Below is a small trained network, with its code and all its weights. Each question gives an input and a class and asks what happens when units are switched off, that is, made to give their printed mean instead of their output.

import numpy as np


def w(rows, s, z=0):
    codes = np.array(rows[::2]) - 128.0
    scale = np.full(codes.shape[1], s)
    scale[-1] = z or s
    return codes * scale


def norm(h):
    return h / np.sqrt((h * h).mean(-1, keepdims=True) + 1e-5)


def f(y):
    return y / 2 * (1 + np.tanh(0.7978845608 * (y + 0.044715 * y**3)))


def log_softmax(a):
    a = a - a.max(-1, keepdims=True)
    return a - np.log(np.exp(a).sum(-1, keepdims=True))


def net(x, mask):
    res = np.array(x, float).reshape(1, 5) / 4 @ E
    u = 0
    for l in range(4):
        y = f(norm(res) @ A[l][:, :-1].T + A[l][:, -1])
        res = res + np.where(mask[u : u + 6], y, B[l][:, -1]) @ B[l][:, :-1]
        u += 6
    return log_softmax(norm(res)[-1] @ U[:, :-1].T + U[:, -1])


A, B = {}, {}
E = w([
[157,189,108,80,82,39,86,2],'x0',
[115,157,172,140,115,121,99,132],'x1',
[82,183,41,163,21,157,188,183],'x2',
[142,121,147,94,91,126,139,142],'x3',
[184,129,119,225,116,35,255,156],'x4',
],0.01)
A[0] = w([
[173,181,201,227,71,186,210,115,153],'0.n0',
[78,125,112,136,180,234,69,176,147],'0.n1',
[177,93,148,115,100,37,36,25,101],'0.n2',
[113,179,85,47,145,76,92,148,3],'0.n3',
[212,231,113,132,125,3,124,104,81],'0.n4',
[56,161,81,134,86,76,174,82,69],'0.n5',
],0.0054,0.0047)
B[0] = w([
[108,93,71,117,159,110,180,172,220],'0.n0',
[176,104,141,83,57,168,190,195,237],'0.n1',
[93,140,114,88,211,120,210,134,252],'0.n2',
[133,128,139,123,117,86,97,98,106],'0.n3',
[255,196,105,134,150,185,99,81,225],'0.n4',
[154,161,166,173,106,102,75,192,158],'0.n5',
],0.0083,0.0036)
A[1] = w([
[99,101,145,124,169,89,78,90,16],'1.n0',
[96,57,160,119,118,168,75,143,3],'1.n1',
[116,210,56,119,70,190,115,115,74],'1.n2',
[86,131,142,74,156,244,109,182,133],'1.n3',
[116,148,89,63,120,146,21,66,66],'1.n4',
[209,91,181,148,182,146,165,165,191],'1.n5',
],0.011,0.0033)
B[1] = w([
[160,185,65,103,121,132,132,208,152],'1.n0',
[251,87,128,151,200,145,158,56,167],'1.n1',
[82,16,154,199,2,63,13,196,211],'1.n2',
[190,210,64,116,129,121,56,37,254],'1.n3',
[11,38,139,109,97,65,165,141,221],'1.n4',
[87,79,221,165,126,91,46,71,242],'1.n5',
],0.0082,0.0079)
A[2] = w([
[73,125,100,4,161,219,67,114,188],'2.n0',
[145,171,108,91,114,20,178,71,127],'2.n1',
[109,142,116,139,105,123,74,55,3],'2.n2',
[2,72,180,76,201,104,186,136,118],'2.n3',
[46,110,133,170,169,111,184,169,111],'2.n4',
[175,189,93,193,59,168,123,166,237],'2.n5',
],0.0094,0.0024)
B[2] = w([
[120,249,94,112,141,58,204,147,254],'2.n0',
[90,162,77,81,119,170,42,115,226],'2.n1',
[150,110,139,243,80,182,176,140,176],'2.n2',
[64,195,28,30,127,131,47,145,222],'2.n3',
[169,139,255,136,52,186,158,222,171],'2.n4',
[77,218,66,67,124,221,72,186,243],'2.n5',
],0.0076,0.006)
A[3] = w([
[225,130,172,99,137,152,107,1,37],'3.n0',
[160,135,129,100,185,97,90,22,156],'3.n1',
[91,173,63,160,112,216,112,196,248],'3.n2',
[71,10,195,165,165,79,93,142,213],'3.n3',
[32,146,192,132,90,152,174,224,45],'3.n4',
[197,176,130,187,23,142,104,184,2],'3.n5',
],0.009,0.0015)
B[3] = w([
[143,134,164,186,162,131,208,200,227],'3.n0',
[169,113,142,190,153,211,218,192,254],'3.n1',
[158,177,126,105,145,111,124,79,254],'3.n2',
[79,72,81,63,6,84,76,84,196],'3.n3',
[163,72,185,162,201,115,153,113,202],'3.n4',
[117,126,124,70,206,143,153,75,229],'3.n5',
],0.012,0.0075)
U = w([
[209,124,190,209,186,182,239,168,51],'0',
[115,242,37,56,127,136,102,98,108],'1',
[60,5,148,160,12,59,84,112,255],'2',
],0.016,0.00088)

Each question gives the input, the list of numbers given to net, and the class t.
The units are the neurons (one row each of A and B). Each row of codes is followed by its name. A weight is (code - 128) times the scale printed after its matrix; where a second scale follows, it is the last column's (A, B and U).
mask holds one flag per neuron, layer by layer. A switched-off neuron (its flag False) gives its mean, the last column of its row in B, instead of its output. The means were averaged over made-up inputs and are rounded, as every weight is.
A unit's drop is (log p(t) with every unit on - log p(t) with that unit switched off) / (log p(t) with every unit on - log p(t) with every unit switched off).
unit that matters most: the unit with the biggest drop
top k neurons: the k neurons with the biggest drops, biggest first
k most important neurons of layer l: the k neurons of layer l with the biggest drops, biggest first
drop of u: that unit's drop, to one decimal
input [5,-5,3,0,-6], class 2: unit that matters most : 1.n2
input [0,6,-6,0,-8], class 0: top 2 neurons : 1.n1, 1.n3
input [0,-2,-3,2,5], class 2: top 2 neurons : 1.n5, 3.n3
input [2,5,5,5,-7], class 2: top 2 neurons : 1.n2, 1.n4
input [0,8,6,1,2], class 0: 3 most important neurons of layer 1 : 1.n3, 1.n5, 1.n2
input [-5,-5,4,4,0], class 1: top 2 neurons : 1.n3, 1.n4
input [0,4,-6,1,-4], class 0: top 3 neurons : 1.n1, 1.n3, 3.n1
input [0,0,0,8,-6], class 0: top 4 neurons : 1.n1, 1.n3, 2.n5, 2.n3
input [8,1,0,-8,2], class 0: top 2 neurons : 0.n4, 3.n1
input [6,4,1,5,-2], class 2: top 2 neurons : 1.n2, 1.n4
input [0,7,-7,-6,5], class 2: 2 most important neurons of layer 1 : 1.n5, 1.n3
input [-3,-3,-2,7,-8], class 0: drop of 1.n1 : 0.2
input [-3,3,1,-7,0], class 1: drop of 1.n3 : 0.9
input [3,2,0,7,2], class 0: unit that matters most : 0.n2
input [4,8,8,-4,-7], class 2: drop of 1.n2 : 0.3
input [-3,1,-1,3,4], class 2: drop of 1.n5 : 0.3
